Here is a tiny trained network, its code and every weight. The questions are about switching its units off for an input and a class, where a switched-off unit gives its printed mean instead of its output.

import numpy as np


def w(rows, s, z=0):
    codes = np.array(rows[::2]) - 128.0
    scale = np.full(codes.shape[1], s)
    scale[-1] = z or s
    return codes * scale


def f(y):
    return np.maximum(y, 0)


def log_softmax(a):
    a = a - a.max(-1, keepdims=True)
    return a - np.log(np.exp(a).sum(-1, keepdims=True))


def net(x, mask):
    res = np.array(x, float).reshape(1, 4) / 4 @ E
    y = f(res @ A[0][:, :-1].T + A[0][:, -1])
    res = res + np.where(mask, y, B[0][:, -1]) @ B[0][:, :-1]
    return log_softmax(res[-1] @ U[:, :-1].T + U[:, -1])


A, B = {}, {}
E = w([
[219,121,143,201,86,111,42,134,43,214],'x0',
[85,142,48,119,111,10,197,91,23,209],'x1',
[170,188,77,132,2,167,153,112,165,132],'x2',
[94,73,169,93,147,201,140,66,165,207],'x3',
],0.0099)
A[0] = w([
[169,159,109,161,126,129,78,140,100,199,44],'n1',
[155,154,168,146,101,136,44,87,106,134,121],'n2',
[102,80,145,67,97,195,137,73,137,206,68],'n3',
[99,73,134,157,173,69,117,182,101,81,254],'n4',
[93,53,163,69,225,111,106,64,145,122,184],'n5',
[112,131,66,71,120,81,178,124,75,166,46],'n6',
[73,134,92,74,141,161,227,154,173,50,64],'n7',
[187,193,71,127,85,100,144,151,148,69,131],'n8',
[78,111,122,125,3,179,157,107,164,158,102],'n9',
[162,119,172,95,120,180,53,163,185,51,21],'n10',
],0.011,0.0043)
B[0] = w([
[155,105,69,143,99,164,150,144,162,132,195],'n1',
[205,106,80,190,106,143,166,91,155,116,197],'n2',
[92,165,176,99,44,170,55,99,134,39,211],'n3',
[163,118,145,137,75,98,125,193,175,60,242],'n4',
[199,94,142,111,85,58,145,129,115,125,252],'n5',
[160,170,80,123,145,71,156,25,135,114,224],'n6',
[176,128,74,222,100,244,118,138,168,172,243],'n7',
[109,99,191,75,51,108,153,169,159,76,212],'n8',
[139,47,196,101,156,32,151,184,200,106,196],'n9',
[153,209,123,74,193,39,146,35,161,141,253],'n10',
],0.011,0.013)
U = w([
[125,222,110,76,157,57,165,1,138,154,109],'0',
[180,119,102,204,77,197,96,101,152,182,223],'1',
[104,163,184,96,33,104,65,120,117,52,252],'2',
[121,30,196,82,114,52,157,152,163,123,137],'3',
[149,138,186,127,101,138,145,118,110,101,126],'4',
[49,83,178,115,200,216,148,193,47,151,1],'5',
[53,92,190,77,166,219,82,144,80,144,1],'6',
],0.0097,0.0057)

Each question gives the input, the list of numbers given to net, and the class t.
The units are the neurons (one row each of A and B). Each row of codes is followed by its name. A weight is (code - 128) times the scale printed after its matrix; where a second scale follows, it is the last column's (A, B and U).
mask holds one flag per neuron, in row order. A switched-off neuron (its flag False) gives its mean, the last column of its row in B, instead of its output. The means were averaged over made-up inputs and are rounded, as every weight is.
A unit's drop is (log p(t) with every unit on - log p(t) with that unit switched off) / (log p(t) with every unit on - log p(t) with every unit switched off).
The circuit of an input: a set's keep is (log p(t) with only the set's units on - log p(t) with every unit switched off) / (log p(t) with every unit on - log p(t) with every unit switched off). Starting from all 10 units, units are removed one at a time, each time the one whose removal leaves the highest keep (on an exact tie, the one counted first), for as long as the keep stays at least 0.8.
units of the circuit, in order: the units of the circuit, biggest drop first
most important unit: the unit with the biggest drop
k most important neurons: the k neurons with the biggest drops, biggest first
drop of u: that unit's drop, to one decimal
input [-5,4,-7,8], class 2: 2 most important neurons => n3, n9
input [-6,1,-1,3], class 1: most important unit => n7
input [3,-4,6,-4], class 3: 2 most important neurons => n3, n8
input [6,-5,8,-2], class 3: units of the circuit, in order => n9, n3
input [-5,1,7,-2], class 3: 2 most important neurons => n9, n8
input [-5,3,6,5], class 3: 3 most important neurons => n9, n2, n1
input [-4,2,-2,-1], class 1: units of the circuit, in order => n10, n7
input [-2,3,4,-3], class 3: units of the circuit, in order => n3, n8
input [6,-7,-3,-7], class 0: 3 most important neurons => n10, n7, n3
input [-7,-6,0,3], class 1: 2 most important neurons => n7, n6
input [4,6,8,3], class 3: 2 most important neurons => n9, n10
input [-2,0,6,7], class 2: 2 most important neurons => n3, n5
input [-3,-1,0,5], class 2: 2 most important neurons => n3, n2
input [-6,-3,-1,8], class 2: 3 most important neurons => n3, n5, n2
input [4,-1,3,-4], class 1: 4 most important neurons => n3, n2, n9, n4
input [6,-2,-6,2], class 1: 2 most important neurons => n9, n8
input [-6,-8,3,7], class 0: 3 most important neurons => n10, n4, n8
input [-5,7,-7,-8], class 2: 2 most important neurons => n4, n10
input [-4,-2,0,-4], class 1: 2 most important neurons => n7, n3
input [7,-5,-5,-7], class 1: most important unit => n2
input [2,-2,-2,8], class 2: drop of n5 => 0.0
input [-6,6,2,7], class 2: drop of n7 => 0.1
input [3,-8,-5,-3], class 0: drop of n10 => 0.9
input [-2,-5,6,-2], class 3: drop of n9 => 0.8
